Below is a small trained network, with its code and all its weights. Each question gives an input and a target symbol and asks what happens when units are switched off, that is, made to give their printed mean instead of their output.

import numpy as np


def w(rows, s, z=0):
    codes = np.array(rows[::2]) - 128.0
    scale = np.full(codes.shape[1], s)
    scale[-1] = z or s
    return codes * scale


def f(y):
    return np.maximum(y, 0)


def softmax(a):
    e = np.exp(a - a.max(-1, keepdims=True))
    return e / e.sum(-1, keepdims=True)


def log_softmax(a):
    a = a - a.max(-1, keepdims=True)
    return a - np.log(np.exp(a).sum(-1, keepdims=True))


def net(x, mask):
    ids = ['αδζμξπσ'.index(c) for c in x.split()]
    T = len(ids)
    res = E[ids] + P[:T]
    u = 0
    for l in range(2):
        q, k, v = (res @ M[l].T for M in (Q, K, V))
        z = softmax(np.where(np.tri(T) > 0, q @ k.T / 3**0.5, -1e9)) @ v
        res = res + np.where(mask[u], z, O[l][:, -1]) @ O[l][:, :-1]
        u += 1
        y = f(res @ A[l][:, :-1].T + A[l][:, -1])
        res = res + np.where(mask[u : u + 4], y, B[l][:, -1]) @ B[l][:, :-1]
        u += 4
    return log_softmax(res[-1] @ U[:, :-1].T + U[:, -1])


Q, K, V, O, A, B = {}, {}, {}, {}, {}, {}
E = w([
[128,111,96],'α',
[102,100,174],'δ',
[144,170,67],'ζ',
[216,214,197],'μ',
[146,188,248],'ξ',
[119,114,91],'π',
[164,81,33],'σ',
],0.013)
P = w([
[51,188,174],'0',
[206,100,156],'1',
[138,93,98],'2',
[147,104,123],'3',
[178,133,141],'4',
[148,85,123],'5',
[137,114,125],'6',
[204,166,163],'7',
[144,96,150],'8',
[148,126,147],'9',
[155,164,194],'10',
[150,124,165],'11',
[149,188,254],'12',
[201,125,149],'13',
],0.0078)
Q[0] = w([
[113,191,161],'0.h0',
[232,125,254],'0.h0',
[166,172,147],'0.h0',
],0.011)
K[0] = w([
[98,87,191],'0.h0',
[11,173,103],'0.h0',
[125,213,199],'0.h0',
],0.011)
V[0] = w([
[93,1,224],'0.h0',
[27,103,143],'0.h0',
[36,38,61],'0.h0',
],0.0079)
O[0] = w([
[131,254,147,117],'0.h0',
[9,205,148,108],'0.h0',
[211,249,95,3],'0.h0',
],0.0089,0.0066)
A[0] = w([
[177,143,185,149],'0.n0',
[254,90,60,25],'0.n1',
[38,123,212,87],'0.n2',
[90,103,100,3],'0.n3',
],0.0093,0.003)
B[0] = w([
[89,66,124,208],'0.n0',
[69,134,220,180],'0.n1',
[254,207,151,254],'0.n2',
[241,241,73,131],'0.n3',
],0.0073,0.0066)
Q[1] = w([
[2,97,25],'1.h0',
[81,215,132],'1.h0',
[103,61,124],'1.h0',
],0.0072)
K[1] = w([
[183,80,97],'1.h0',
[225,70,43],'1.h0',
[254,158,79],'1.h0',
],0.0096)
V[1] = w([
[86,144,1],'1.h0',
[80,226,77],'1.h0',
[57,92,34],'1.h0',
],0.0091)
O[1] = w([
[116,65,160,6],'1.h0',
[7,195,124,72],'1.h0',
[52,74,129,22],'1.h0',
],0.011,0.015)
A[1] = w([
[176,149,243,254],'1.n0',
[125,191,210,187],'1.n1',
[186,201,199,71],'1.n2',
[2,71,112,145],'1.n3',
],0.0078,0.0059)
B[1] = w([
[14,126,25,254],'1.n0',
[34,5,162,190],'1.n1',
[223,102,95,232],'1.n2',
[254,28,191,131],'1.n3',
],0.0062,0.021)
U = w([
[93,61,97,185],'α',
[58,134,2,114],'δ',
[120,6,129,185],'ζ',
[159,17,73,4],'μ',
[188,182,117,114],'ξ',
[100,71,132,253],'π',
[113,45,96,106],'σ',
],0.0074,0.0039)

Each question gives the input, a string of symbols that net reads in full, and the target symbol t.
The units are the heads (3 rows each of Q, K, V and O) and the neurons (one row each of A and B). Each row of codes is followed by its name. A weight is (code - 128) times the scale printed after its matrix; where a second scale follows, it is the last column's (O, A, B and U).
mask holds one flag per unit, layer by layer, with each layer's heads first. A switched-off unit (its flag False) gives its mean, the last column of its rows in O or B, instead of its output. The means were averaged over made-up inputs and are rounded, as every weight is.
A unit's drop is (log p(t) with every unit on - log p(t) with that unit switched off) / (log p(t) with every unit on - log p(t) with every unit switched off).
The circuit of an input: a set's keep is (log p(t) with only the set's units on - log p(t) with every unit switched off) / (log p(t) with every unit on - log p(t) with every unit switched off). Starting from all 10 units, units are removed one at a time, each time the one whose removal leaves the highest keep (on an exact tie, the one counted first), for as long as the keep stays at least 0.8.
units of the circuit, in order: the units of the circuit, biggest drop first
k most important neurons: the k neurons with the biggest drops, biggest first
k most important neurons of layer l: the k neurons of layer l with the biggest drops, biggest first
drop when u is switched off: that unit's drop, to one decimal
input ξ ξ δ δ ξ ζ, target ξ: 2 most important neurons : [1.n0, 1.n1]
input ξ δ ζ ζ μ ζ, target ξ: 3 most important neurons : [1.n1, 1.n0, 0.n2]
input ξ α ζ ξ ξ μ μ δ μ α σ μ α α, target ξ: 2 most important neurons : [1.n1, 1.n0]
input ζ ζ μ, target ζ: 2 most important neurons : [0.n2, 1.n0]
input ξ μ ξ ξ ξ δ α μ ζ μ α, target ξ: most important neuron : [0.n2]
input ξ ξ ζ δ σ π ζ π δ ξ ζ α ξ σ, target ξ: 3 most important neurons : [1.n1, 1.n0, 0.n2]
input δ ζ α δ μ σ α ξ ξ, target δ: 2 most important neurons : [1.n0, 1.n1]
input ξ δ μ ξ α ξ ζ μ π α π μ ζ δ, target ξ: 2 most important neurons : [0.n2, 1.n1]
input ξ α π σ, target ξ: units of the circuit, in order : [0.h0, 1.n1]
input δ ξ ξ, target δ: 2 most important neurons of layer 1 : [1.n1, 1.n0]
input μ ζ π ξ, target μ: 3 most important neurons : [0.n2, 1.n2, 1.n0]
input ξ μ μ μ μ δ π, target ξ: 2 most important neurons of layer 0 : [0.n2, 0.n3]
input ξ ξ ξ σ ξ ζ σ δ π, target ξ: 2 most important neurons : [1.n1, 1.n0]
input δ ξ ξ ξ ξ π δ, target δ: most important neuron of layer 1 : [1.n1]
input δ α ζ σ ξ ξ ξ ξ δ μ, target δ: drop when 0.h0 is switched off : 0.8
input μ μ σ π ξ π π ζ μ ξ, target μ: drop when 0.n2 is switched off : 0.1
input μ μ μ μ ξ μ μ, target μ: drop when 0.h0 is switched off : 0.7
